Here is a tiny trained network, its code and every weight. The questions are about switching its units off for an input and a class, where a switched-off unit gives its printed mean instead of its output.

import numpy as np


def w(rows, s, z=0):
    codes = np.array(rows[::2]) - 128.0
    scale = np.full(codes.shape[1], s)
    scale[-1] = z or s
    return codes * scale


def norm(h):
    return h / np.sqrt((h * h).mean(-1, keepdims=True) + 1e-5)


def f(y):
    return np.maximum(y, 0)


def log_softmax(a):
    a = a - a.max(-1, keepdims=True)
    return a - np.log(np.exp(a).sum(-1, keepdims=True))


def net(x, mask):
    res = np.array(x, float).reshape(1, 6) / 4 @ E
    u = 0
    for l in range(4):
        y = f(norm(res) @ A[l][:, :-1].T + A[l][:, -1])
        res = res + np.where(mask[u : u + 8], y, B[l][:, -1]) @ B[l][:, :-1]
        u += 8
    return log_softmax(norm(res)[-1] @ U[:, :-1].T + U[:, -1])


A, B = {}, {}
E = w([
[143,107,147,181,119,70,63,104,198,41,49],'x0',
[131,98,114,42,119,83,153,61,164,83,142],'x1',
[144,115,47,54,172,97,205,147,112,141,227],'x2',
[84,36,92,146,232,120,171,156,169,46,126],'x3',
[186,106,46,121,170,159,175,177,96,148,66],'x4',
[184,146,96,121,134,253,142,126,139,137,208],'x5',
],0.0034)
A[0] = w([
[124,160,122,182,88,136,87,177,165,123,102,44],'0.n1',
[176,135,74,79,136,130,184,150,118,131,150,46],'0.n2',
[107,125,104,128,102,200,121,114,101,161,191,96],'0.n3',
[160,123,101,127,184,175,180,170,120,91,78,155],'0.n4',
[193,157,175,152,103,109,123,61,63,199,114,132],'0.n5',
[130,177,198,51,2,97,119,41,189,155,208,7],'0.n6',
[191,204,159,171,77,125,121,104,141,175,31,38],'0.n7',
[166,183,149,108,147,133,82,148,124,141,108,88],'0.n8',
],0.004,0.0022)
B[0] = w([
[170,45,118,41,106,92,161,73,53,160,131,168],'0.n1',
[79,126,39,127,153,65,28,131,141,118,141,201],'0.n2',
[132,160,180,123,222,100,118,143,119,145,61,210],'0.n3',
[81,190,132,118,96,120,87,76,138,66,142,245],'0.n4',
[182,100,109,108,106,161,96,30,203,30,155,225],'0.n5',
[29,232,189,67,157,111,166,3,129,77,130,253],'0.n6',
[235,100,108,149,38,155,76,103,113,186,104,213],'0.n7',
[57,131,147,72,104,182,116,153,132,143,77,157],'0.n8',
],0.0038,0.003)
A[1] = w([
[83,146,71,107,196,195,195,227,67,171,166,168],'1.n1',
[129,168,198,162,140,172,172,242,53,178,194,90],'1.n2',
[155,74,97,103,71,57,107,75,180,74,105,131],'1.n3',
[158,149,12,5,139,93,178,236,84,167,181,3],'1.n4',
[129,154,37,45,156,74,202,103,73,128,148,107],'1.n5',
[107,57,177,195,112,24,138,141,132,173,50,43],'1.n6',
[101,35,110,189,182,57,103,109,80,63,83,114],'1.n7',
[155,39,71,159,188,152,131,81,180,82,155,68],'1.n8',
],0.003,0.0018)
B[1] = w([
[98,96,120,165,130,66,43,88,179,188,150,254],'1.n1',
[143,26,169,142,139,144,125,43,126,181,119,180],'1.n2',
[167,127,164,168,177,214,196,159,88,156,154,240],'1.n3',
[116,194,3,127,142,74,50,229,100,115,166,229],'1.n4',
[114,204,114,164,94,172,52,160,136,163,165,246],'1.n5',
[90,177,174,165,110,75,147,158,75,105,53,192],'1.n6',
[145,188,195,98,122,136,169,167,132,120,136,239],'1.n7',
[100,112,108,133,43,143,148,164,175,104,123,193],'1.n8',
],0.0048,0.0028)
A[2] = w([
[117,157,138,93,141,148,64,109,86,195,168,70],'2.n1',
[119,114,163,170,140,85,170,163,75,106,90,44],'2.n2',
[110,116,99,168,102,135,149,169,197,74,96,87],'2.n3',
[130,96,31,89,200,96,163,156,119,165,178,47],'2.n4',
[97,136,120,122,64,60,4,145,129,157,125,153],'2.n5',
[157,47,166,221,180,172,173,107,69,230,189,77],'2.n6',
[162,70,112,134,167,174,173,170,199,40,173,7],'2.n7',
[156,148,74,130,228,190,78,155,125,195,184,151],'2.n8',
],0.0044,0.0017)
B[2] = w([
[103,70,152,124,140,105,180,123,130,114,151,216],'2.n1',
[124,168,187,134,177,47,190,231,166,178,105,175],'2.n2',
[126,104,128,78,169,148,176,129,121,55,159,177],'2.n3',
[139,181,29,175,94,124,74,171,4,154,137,206],'2.n4',
[153,114,49,89,158,185,163,160,87,89,148,237],'2.n5',
[144,60,179,164,179,138,89,42,168,122,69,168],'2.n6',
[166,17,121,142,134,229,165,135,92,108,174,175],'2.n7',
[64,97,125,176,163,55,137,151,124,195,93,254],'2.n8',
],0.0044,0.004)
A[3] = w([
[226,100,131,105,92,133,158,190,88,125,130,139],'3.n1',
[138,149,201,161,93,176,122,148,93,86,100,172],'3.n2',
[147,26,113,155,158,179,129,173,132,83,144,91],'3.n3',
[92,178,46,122,138,76,75,95,209,122,126,176],'3.n4',
[135,111,164,166,128,97,117,85,135,23,81,110],'3.n5',
[218,104,115,115,1,185,70,121,76,178,26,7],'3.n6',
[154,158,174,120,141,69,170,202,140,139,108,15],'3.n7',
[113,139,159,137,139,71,130,177,187,103,66,3],'3.n8',
],0.0045,0.0017)
B[3] = w([
[112,92,201,124,109,114,140,27,161,141,163,180],'3.n1',
[176,158,55,104,127,25,160,187,140,110,158,249],'3.n2',
[144,69,118,9,62,149,201,98,174,162,110,210],'3.n3',
[123,199,135,156,67,202,121,167,29,168,212,235],'3.n4',
[126,156,74,92,178,180,143,174,90,214,129,242],'3.n5',
[234,64,51,200,40,42,28,149,194,5,66,252],'3.n6',
[136,218,252,178,203,92,191,165,228,142,81,195],'3.n7',
[55,222,142,198,206,104,139,205,117,162,84,198],'3.n8',
],0.0042,0.0029)
U = w([
[95,21,180,166,201,166,90,52,141,230,105,2],'0',
[97,201,217,152,217,60,203,226,156,115,44,115],'1',
[133,44,104,34,129,217,224,153,183,46,157,75],'2',
[85,160,2,142,156,125,90,229,32,194,199,172],'3',
[238,126,110,169,39,95,41,114,151,76,39,246],'4',
[75,245,219,17,101,146,131,9,107,103,199,121],'5',
],0.0092,0.00092)

Each question gives the input, the list of numbers given to net, and the class t.
The units are the neurons (one row each of A and B). Each row of codes is followed by its name. A weight is (code - 128) times the scale printed after its matrix; where a second scale follows, it is the last column's (A, B and U).
mask holds one flag per neuron, layer by layer. A switched-off neuron (its flag False) gives its mean, the last column of its row in B, instead of its output. The means were averaged over made-up inputs and are rounded, as every weight is.
A unit's drop is (log p(t) with every unit on - log p(t) with that unit switched off) / (log p(t) with every unit on - log p(t) with every unit switched off).
The circuit of an input: a set's keep is (log p(t) with only the set's units on - log p(t) with every unit switched off) / (log p(t) with every unit on - log p(t) with every unit switched off). Starting from the 12 units with the biggest drops (on a tie, the unit counted first), units are removed one at a time, each time the one whose removal leaves the highest keep (on an exact tie, the one counted first), for as long as the keep stays at least 0.8.
units of the circuit, in order: the units of the circuit, biggest drop first
k most important neurons: the k neurons with the biggest drops, biggest first
top k neurons in layer l: the k neurons of layer l with the biggest drops, biggest first
drop of u: that unit's drop, to one decimal
input [-4,-4,-2,-6,-3,2], class 4: units of the circuit, in order : (0.n7, 3.n6)
input [-7,-1,-3,-5,0,0], class 4: units of the circuit, in order : (3.n6, 0.n5)
input [-5,7,-8,-5,2,1], class 4: most important neuron : (0.n7)
input [8,-1,-2,2,1,3], class 2: 2 most important neurons : (2.n7, 0.n3)
input [-8,-5,-4,4,7,-4], class 0: 2 most important neurons : (1.n2, 2.n6)
input [7,8,-1,2,-8,-2], class 5: 2 most important neurons : (0.n6, 2.n8)
input [4,-6,2,5,-8,8], class 2: units of the circuit, in order : (3.n3, 2.n7)
input [-2,-8,-3,-7,-8,1], class 4: units of the circuit, in order : (0.n7, 3.n6)
input [-3,-1,1,-1,1,-6], class 1: 3 most important neurons : (1.n6, 3.n7, 0.n5)
input [-4,-8,-3,0,-8,-2], class 0: 2 most important neurons : (1.n2, 0.n4)
input [6,5,1,6,-2,-2], class 2: top 2 neurons in layer 1 : (1.n8, 1.n3)
input [8,2,-1,-5,-6,-4], class 5: top 2 neurons in layer 2 : (2.n4, 2.n7)
input [-4,-6,2,2,-4,-7], class 1: 2 most important neurons : (1.n6, 2.n2)
input [8,-3,-5,-1,-8,-3], class 1: most important neuron : (1.n6)
input [8,5,7,-6,3,2], class 5: 2 most important neurons : (0.n6, 1.n1)
input [0,-3,6,5,-8,-2], class 2: top 2 neurons in layer 1 : (1.n4, 1.n8)
input [8,-7,-7,-1,-6,-8], class 1: 3 most important neurons : (1.n6, 2.n2, 3.n8)
input [8,-8,7,8,5,6], class 2: 3 most important neurons : (2.n7, 3.n3, 1.n8)
input [-5,-6,-5,-5,5,8], class 4: drop of 3.n6 : 0.6
input [2,8,-5,-5,-4,-6], class 5: drop of 0.n6 : 4.4
input [8,-5,8,1,-8,1], class 2: drop of 2.n7 : 0.4
input [-8,-4,-6,6,8,-2], class 0: top neuron in layer 2 : (2.n6)
